grid =
[[129 120 121 139]
 [119 139 135 142]
 [122 140 132 119]
 [116 145 143 136]
 [122 135 133 124]
 [126 134 140 112]
 [112 143 141 141]
 [113 140 139 143]
 [124 113 126 148]
 [124 129 127 134]
 [114 135 141 130]
 [136 118 123 129]
 [116 143 144 139]
 [143 115 116 132]
 [115 144 140 122]
 [124 135 131 150]]
Counting starts at 0.
The entry in the bottom-right corner -> 150
The entry in the bottom-left corner is 124
Read off the entry in row 1 and column 0.
A: 119
The top-right entry is 139
Read off the entry in row 2 and column 0.
A: 122
The entry at row 0, column 1 -> 120
The entry at row 0, column 2: 121
Read off the top-left entry.
A: 129
Read off the entry in row 1 and column 1.
A: 139
The entry just left of 145: 116
The entry directly above the largest entry is 122

[[146 139 120 122 127 112 145 105 116 127 120 132]
 [147 142 133 118 123 120 150 109 121 143 132 132]]
Indices start at 0.
The entry just right of the largest entry -> 109
Read off the entry in the top-right corner.
Answer: 132
The entry in row 0 and column 0 is 146
The entry directly above 118: 122
Read off the minimum.
Answer: 105
The entry at row 0, column 1 -> 139
The entry directly above the largest entry is 145
Read off the entry directly below 146.
Answer: 147

W = [119 132 121 112 121 157 149 101 127]
Find the 3rd largest entry.
132
The entry just right of 112 is 121
The 1st entry: 119

a = [149 138 132 135 138 142 148 136 135 141 136 139 138 137 141 140]
Find the entry just right of 148.
136
The entry just right of the smallest entry: 135
Find the entry just left of 137.
138

arr = [[130, 124, 123, 120, 127, 128, 128, 127, 125, 122, 126], [117, 123, 122, 123, 126, 130, 127, 130, 128, 140, 122], [129, 127, 127, 129, 123, 129, 128, 134, 130, 131, 133], [128, 121, 124, 125, 129, 129, 128, 134, 125, 130, 130], [136, 133, 123, 136, 111, 127, 128, 126, 135, 128, 134], [101, 129, 142, 135, 140, 129, 128, 114, 132, 133, 125], [131, 128, 120, 130, 120, 128, 128, 130, 132, 124, 132], [130, 125, 133, 129, 139, 129, 127, 127, 117, 134, 128], [130, 129, 119, 126, 124, 128, 129, 123, 131, 130, 124]]
The entry just left of the centre entry is 111
The minimum -> 101
The largest entry -> 142
The entry at the centre is 127
The entry just right of the smallest entry?
A: 129
The entry just right of 119: 126
The entry just right of the centre entry?
A: 128
The entry just right of the largest entry?
A: 135

[[123 124 113 107 108 133]
 [132 106 127 110 103 112]]
Counting starts at 0.
What is the entry just left of 112?
A: 103
What is the entry directly below 133?
A: 112
What is the entry directly above 103?
A: 108
What is the entry in row 0 and column 2?
A: 113
The entry at row 0, column 0: 123

A =
134  139  125  120  117  128  116  131  131  121  120  138
119  118  146  104  116  138  120  125  121  119  123  112
141  143  122  116  115  123  121  128  131  118  117  134
Counting starts at 0.
The entry in row 2 and column 0 -> 141
Find the entry directly below the largest entry.
Answer: 122
Find the entry at row 0, column 2.
Answer: 125
Find the entry in the top-right corner.
Answer: 138
Find the entry in row 0 and column 0.
Answer: 134
Find the entry just left of the largest entry.
Answer: 118
The entry just left of 112 -> 123
Find the entry in row 0 and column 1.
Answer: 139
The largest entry is 146

Questions about the table below. Counting starts at 0.
1) Read off the entry in the top-right corner.
2) Read off the entry in row 0 and column 1.
3) Read off the entry in row 0 and column 0.
4) Read off the entry just right of the smallest entry.
5) Read off the entry just left of 100.
[[107 144 144 124 138 122 127]
 [153 112 100 152 110 119 148]]
1) 127
2) 144
3) 107
4) 152
5) 112

Read these off the grid that follows. Rows and columns are numbered from 0.
1) Which number is the entry just left of 142?
2) Which number is the top-left entry?
3) Which number is the entry in the top-right corner?
4) Which number is the entry at row 2, column 0?
5) Which number is the entry at row 1, column 0?
6) Which number is the entry in row 0 and column 1?
7) Which number is the bottom-left entry?
8) Which number is the bottom-right entry?
[[127 128 128 132 128 147 147]
 [122 122 118 129 135 143 138]
 [145 148 119 123 119 125 126]
 [108 104 142 135 146 119 108]
 [117 110 141 134 139 126 117]
 [130 129 126 136 122 152 145]]
1) 104
2) 127
3) 147
4) 145
5) 122
6) 128
7) 130
8) 145

x =
[[115 114 140 126 123 125 138 130 115 143]
 [137 131 126 137 124 132 126 125 131 117]
 [123 119 140 127 126 116 135 137 113 129]
 [128 126 132 126 127 123 120 137 127 126]
 [131 124 139 132 124 118 133 136 115 119]
 [131 130 126 124 123 129 136 123 121 130]
 [114 112 146 125 127 112 135 141 111 136]
 [131 126 129 136 124 130 125 128 130 123]
 [136 130 121 144 113 154 137 103 132 132]
 [125 122 133 131 124 130 122 132 129 131]
 [129 125 126 136 119 139 133 116 129 132]
 [117 114 144 126 126 114 135 140 112 134]
 [130 127 130 129 126 126 121 133 129 124]
 [118 117 137 126 122 126 138 128 117 142]
 [124 125 122 127 116 149 137 107 129 150]]
Indices start at 0.
Report the entry just left of the smallest entry.
137
Report the top entry of the column that holds the largest entry.
125
Report the entry at row 1, column 2.
126
Report the bottom-left entry.
124
The entry at row 2, column 1: 119
Report the entry directly above 149.
126
The minimum is 103
The entry in row 0 and column 2 -> 140
The maximum: 154
Report the bottom entry of the column that holds the largest entry.
149
Report the entry in row 1 and column 0.
137
Report the entry directly below the smallest entry.
132
Report the entry in row 0 and column 0.
115
The entry in the bottom-right corner: 150
Report the entry at row 0, column 1.
114
Report the top entry of the column that holds the smallest entry.
130
Report the entry just left of 134.
112
The entry directly above the smallest entry -> 128
The bottom entry of the column that holds the smallest entry is 107
The entry at row 2, column 0 -> 123

Questions about the grid below. Counting starts at 0.
1) What is the entry in row 0 and column 2?
2) What is the entry in row 2 and column 1?
3) What is the entry directly above the largest entry?
4) What is the entry in row 1 and column 0?
5) What is the entry just right of 120?
6) What is the entry in the top-right corner?
7) What is the entry directly above 138?
8) What is the entry in row 0 and column 1?
[[141 110 113 129 126 121 110 129 125]
 [110 144 123 117 118 116 144 119 136]
 [111 131 144 125 122 123 138 134 146]
 [137 113 131 130 126 120 113 133 130]
 [111 118 117 134 141 147 119 131 137]
 [122 123 115 117 142 132 118 117 139]
 [130 144 125 115 116 117 150 111 133]
 [125 108 111 127 130 130 108 129 130]]
1) 113
2) 131
3) 118
4) 110
5) 113
6) 125
7) 144
8) 110
